Here is a tiny trained network, its code and every weight. The questions are about switching its units off for an input and a class, where a switched-off unit gives its printed mean instead of its output.

import numpy as np


def w(rows, s, z=0):
    codes = np.array(rows[::2]) - 128.0
    scale = np.full(codes.shape[1], s)
    scale[-1] = z or s
    return codes * scale


def norm(h):
    return h / np.sqrt((h * h).mean(-1, keepdims=True) + 1e-5)


def f(y):
    return y / 2 * (1 + np.tanh(0.7978845608 * (y + 0.044715 * y**3)))


def log_softmax(a):
    a = a - a.max(-1, keepdims=True)
    return a - np.log(np.exp(a).sum(-1, keepdims=True))


def net(x, mask):
    res = np.array(x, float).reshape(1, 8) / 4 @ E
    u = 0
    for l in range(4):
        y = f(norm(res) @ A[l][:, :-1].T + A[l][:, -1])
        res = res + np.where(mask[u : u + 8], y, B[l][:, -1]) @ B[l][:, :-1]
        u += 8
    return log_softmax(norm(res)[-1] @ U[:, :-1].T + U[:, -1])


A, B = {}, {}
E = w([
[122,114,190,189,244,188,172,43,160,144,84],'x0',
[125,136,132,125,129,126,129,129,133,134,119],'x1',
[143,126,126,126,141,126,117,135,124,127,124],'x2',
[136,111,185,158,149,144,171,254,181,142,197],'x3',
[134,139,130,123,140,119,124,133,132,128,120],'x4',
[192,41,134,50,116,82,170,85,160,199,144],'x5',
[75,139,227,28,173,163,73,118,105,109,181],'x6',
[133,128,128,128,129,127,127,128,128,125,129],'x7',
],0.009)
A[0] = w([
[168,104,134,80,134,84,174,89,119,235,181,147],'0.n0',
[29,116,161,255,232,127,128,104,92,135,85,126],'0.n1',
[25,114,163,49,176,179,43,148,145,75,141,76],'0.n2',
[107,128,40,214,144,62,168,152,129,105,97,124],'0.n3',
[121,99,143,174,170,120,187,222,133,58,181,3],'0.n4',
[61,108,171,53,189,129,101,132,77,156,165,61],'0.n5',
[56,156,58,147,107,79,55,202,61,96,166,132],'0.n6',
[167,105,90,225,91,91,212,148,101,138,83,69],'0.n7',
],0.0056,0.004)
B[0] = w([
[156,232,55,113,104,252,118,114,150,84,185,227],'0.n0',
[134,112,72,108,120,167,146,158,127,28,133,253],'0.n1',
[205,158,158,178,64,133,182,96,73,155,139,211],'0.n2',
[178,158,171,156,109,127,113,125,90,139,117,216],'0.n3',
[111,155,122,173,129,112,31,95,159,170,136,165],'0.n4',
[234,106,174,193,89,77,159,125,75,125,96,178],'0.n5',
[114,153,98,94,129,166,174,125,180,48,90,235],'0.n6',
[205,140,255,99,107,130,148,135,53,167,95,210],'0.n7',
],0.008,0.0046)
A[1] = w([
[62,132,237,60,174,104,62,130,73,122,161,5],'1.n0',
[112,79,120,190,254,148,203,85,141,119,129,44],'1.n1',
[128,123,96,175,160,83,122,159,100,211,93,28],'1.n2',
[149,116,162,153,116,153,189,191,145,137,170,80],'1.n3',
[118,132,63,122,103,96,152,39,78,108,104,112],'1.n4',
[96,122,119,185,132,100,162,194,211,152,177,26],'1.n5',
[89,90,176,171,157,106,129,205,221,180,177,17],'1.n6',
[159,41,109,40,140,66,174,73,191,239,164,41],'1.n7',
],0.0071,0.0034)
B[1] = w([
[217,111,151,136,81,123,194,99,97,137,107,137],'1.n0',
[107,59,151,3,64,122,131,171,223,129,62,237],'1.n1',
[154,127,120,117,129,127,152,128,109,142,113,108],'1.n2',
[101,129,110,130,153,96,62,66,99,188,93,236],'1.n3',
[92,84,175,163,183,100,80,155,151,189,138,251],'1.n4',
[117,114,161,99,135,136,38,114,74,169,123,164],'1.n5',
[149,115,91,132,92,133,2,127,135,204,214,178],'1.n6',
[90,226,19,176,189,216,156,128,86,45,201,227],'1.n7',
],0.0089,0.0036)
A[2] = w([
[191,135,80,235,127,20,214,176,150,190,55,52],'2.n0',
[167,158,224,117,71,141,152,136,77,100,155,95],'2.n1',
[214,31,149,188,186,201,112,78,161,96,142,157],'2.n2',
[88,116,59,27,42,1,139,234,139,94,163,6],'2.n3',
[166,82,130,59,166,135,185,124,60,178,161,24],'2.n4',
[157,76,156,180,78,137,178,115,72,147,113,81],'2.n5',
[48,86,76,133,158,45,52,7,89,132,68,35],'2.n6',
[97,160,254,36,132,97,165,102,68,101,205,80],'2.n7',
],0.0062,0.0025)
B[2] = w([
[254,62,178,137,102,135,206,47,56,176,177,208],'2.n0',
[187,113,75,147,174,124,133,84,121,178,97,215],'2.n1',
[94,121,112,118,65,29,143,155,136,110,135,255],'2.n2',
[69,25,224,47,165,157,134,106,229,73,28,216],'2.n3',
[153,173,113,190,140,104,166,203,117,110,131,150],'2.n4',
[216,159,158,108,124,120,133,135,113,158,145,168],'2.n5',
[108,176,168,112,146,65,5,204,144,234,210,171],'2.n6',
[231,79,147,239,28,61,207,126,108,170,110,193],'2.n7',
],0.0078,0.0042)
A[3] = w([
[120,255,33,151,168,191,155,130,136,67,190,95],'3.n0',
[106,186,127,112,171,45,24,90,113,190,130,32],'3.n1',
[82,214,109,196,164,203,136,179,98,59,138,11],'3.n2',
[156,107,108,133,150,132,31,161,106,174,120,110],'3.n3',
[95,46,160,84,175,136,165,89,229,113,61,4],'3.n4',
[115,97,143,156,161,95,28,187,152,210,197,69],'3.n5',
[103,85,122,26,87,114,141,163,152,91,62,10],'3.n6',
[177,111,68,26,166,104,148,122,182,152,195,100],'3.n7',
],0.0084,0.0029)
B[3] = w([
[60,141,40,178,154,84,167,171,93,48,170,254],'3.n0',
[57,144,149,95,140,107,39,166,145,239,213,183],'3.n1',
[68,162,32,94,192,64,217,137,102,116,205,207],'3.n2',
[68,118,170,165,133,143,119,70,160,165,147,176],'3.n3',
[106,42,186,30,37,229,47,232,187,45,46,231],'3.n4',
[76,178,172,117,149,100,15,74,100,233,129,213],'3.n5',
[111,28,173,84,192,254,124,136,214,117,83,218],'3.n6',
[65,190,94,141,189,83,171,130,110,66,85,220],'3.n7',
],0.008,0.0059)
U = w([
[249,120,171,172,94,116,190,102,72,139,110,254],'0',
[102,72,165,78,129,185,113,177,182,70,63,34],'1',
[75,183,38,154,172,116,179,154,95,68,176,153],'2',
[86,159,164,135,149,116,43,133,123,225,169,98],'3',
],0.014,0.00094)

Each question gives the input, the list of numbers given to net, and the class t.
The units are the neurons (one row each of A and B). Each row of codes is followed by its name. A weight is (code - 128) times the scale printed after its matrix; where a second scale follows, it is the last column's (A, B and U).
mask holds one flag per neuron, layer by layer. A switched-off neuron (its flag False) gives its mean, the last column of its row in B, instead of its output. The means were averaged over made-up inputs and are rounded, as every weight is.
A unit's drop is (log p(t) with every unit on - log p(t) with that unit switched off) / (log p(t) with every unit on - log p(t) with every unit switched off).
The circuit of an input: a set's keep is (log p(t) with only the set's units on - log p(t) with every unit switched off) / (log p(t) with every unit on - log p(t) with every unit switched off). Starting from the 12 units with the biggest drops (on a tie, the unit counted first), units are removed one at a time, each time the one whose removal leaves the highest keep (on an exact tie, the one counted first), for as long as the keep stays at least 0.8.
units of the circuit, in order: the units of the circuit, biggest drop first
unit that matters most: the unit with the biggest drop
k most important neurons: the k neurons with the biggest drops, biggest first
k most important neurons of layer l: the k neurons of layer l with the biggest drops, biggest first
drop of u: that unit's drop, to one decimal
input [6,3,-5,-5,-1,3,-4,7], class 1: 2 most important neurons : [1.n1; 1.n3]
input [7,-1,1,1,-4,-7,-4,-7], class 1: 2 most important neurons : [1.n1; 0.n0]
input [-8,7,-3,-1,1,-8,-1,3], class 1: unit that matters most : 2.n3
input [-6,1,2,-2,5,-6,-1,6], class 1: 4 most important neurons : [2.n3; 0.n0; 1.n7; 3.n6]
input [8,0,-2,5,-1,-5,-8,7], class 0: 2 most important neurons : [0.n3; 0.n7]
input [-7,5,2,-2,-7,8,8,7], class 0: 2 most important neurons : [2.n7; 0.n5]
input [5,-1,7,2,4,6,-4,-6], class 2: 2 most important neurons : [1.n7; 2.n3]
input [-4,-1,7,-2,8,6,5,7], class 2: 2 most important neurons : [1.n7; 0.n7]
input [0,2,2,-5,-5,7,-6,-8], class 2: 3 most important neurons : [1.n7; 0.n5; 0.n2]
input [2,5,-1,-1,-3,2,-2,6], class 0: 2 most important neurons : [1.n7; 0.n7]
input [7,-8,-5,-7,-1,4,-6,-5], class 1: 3 most important neurons : [1.n1; 1.n3; 0.n2]
input [2,5,3,7,4,7,2,-4], class 2: 3 most important neurons : [1.n7; 3.n0; 0.n0]
input [-8,8,-4,-7,4,-5,0,5], class 1: 2 most important neurons : [0.n6; 2.n3]
input [-3,1,2,8,-5,4,6,1], class 3: unit that matters most : 1.n6
input [-5,5,5,6,-8,-7,5,1], class 2: 2 most important neurons of layer 0 : [0.n6; 0.n7]
input [7,-7,-2,-8,-4,3,-2,0], class 3: 2 most important neurons of layer 2 : [2.n6; 2.n3]
input [-5,2,4,-7,2,4,3,6], class 3: 2 most important neurons of layer 1 : [1.n4; 1.n1]
input [0,6,-1,-2,3,-1,-1,8], class 3: 2 most important neurons of layer 0 : [0.n0; 0.n2]
input [-7,8,-2,-7,7,1,-2,-7], class 1: 2 most important neurons of layer 0 : [0.n6; 0.n4]
input [-1,-1,-6,-3,4,7,-5,1], class 2: units of the circuit, in order : [1.n7]
input [1,-4,6,4,8,-3,-4,-2], class 0: 2 most important neurons of layer 0 : [0.n3; 0.n7]
input [6,-2,-8,-8,2,5,3,2], class 3: drop of 1.n4 : 0.1
input [-3,7,2,-6,-6,5,8,-2], class 0: drop of 2.n2 : 0.0
input [-4,-6,-5,0,-6,-3,-3,-7], class 1: drop of 1.n7 : 1.4
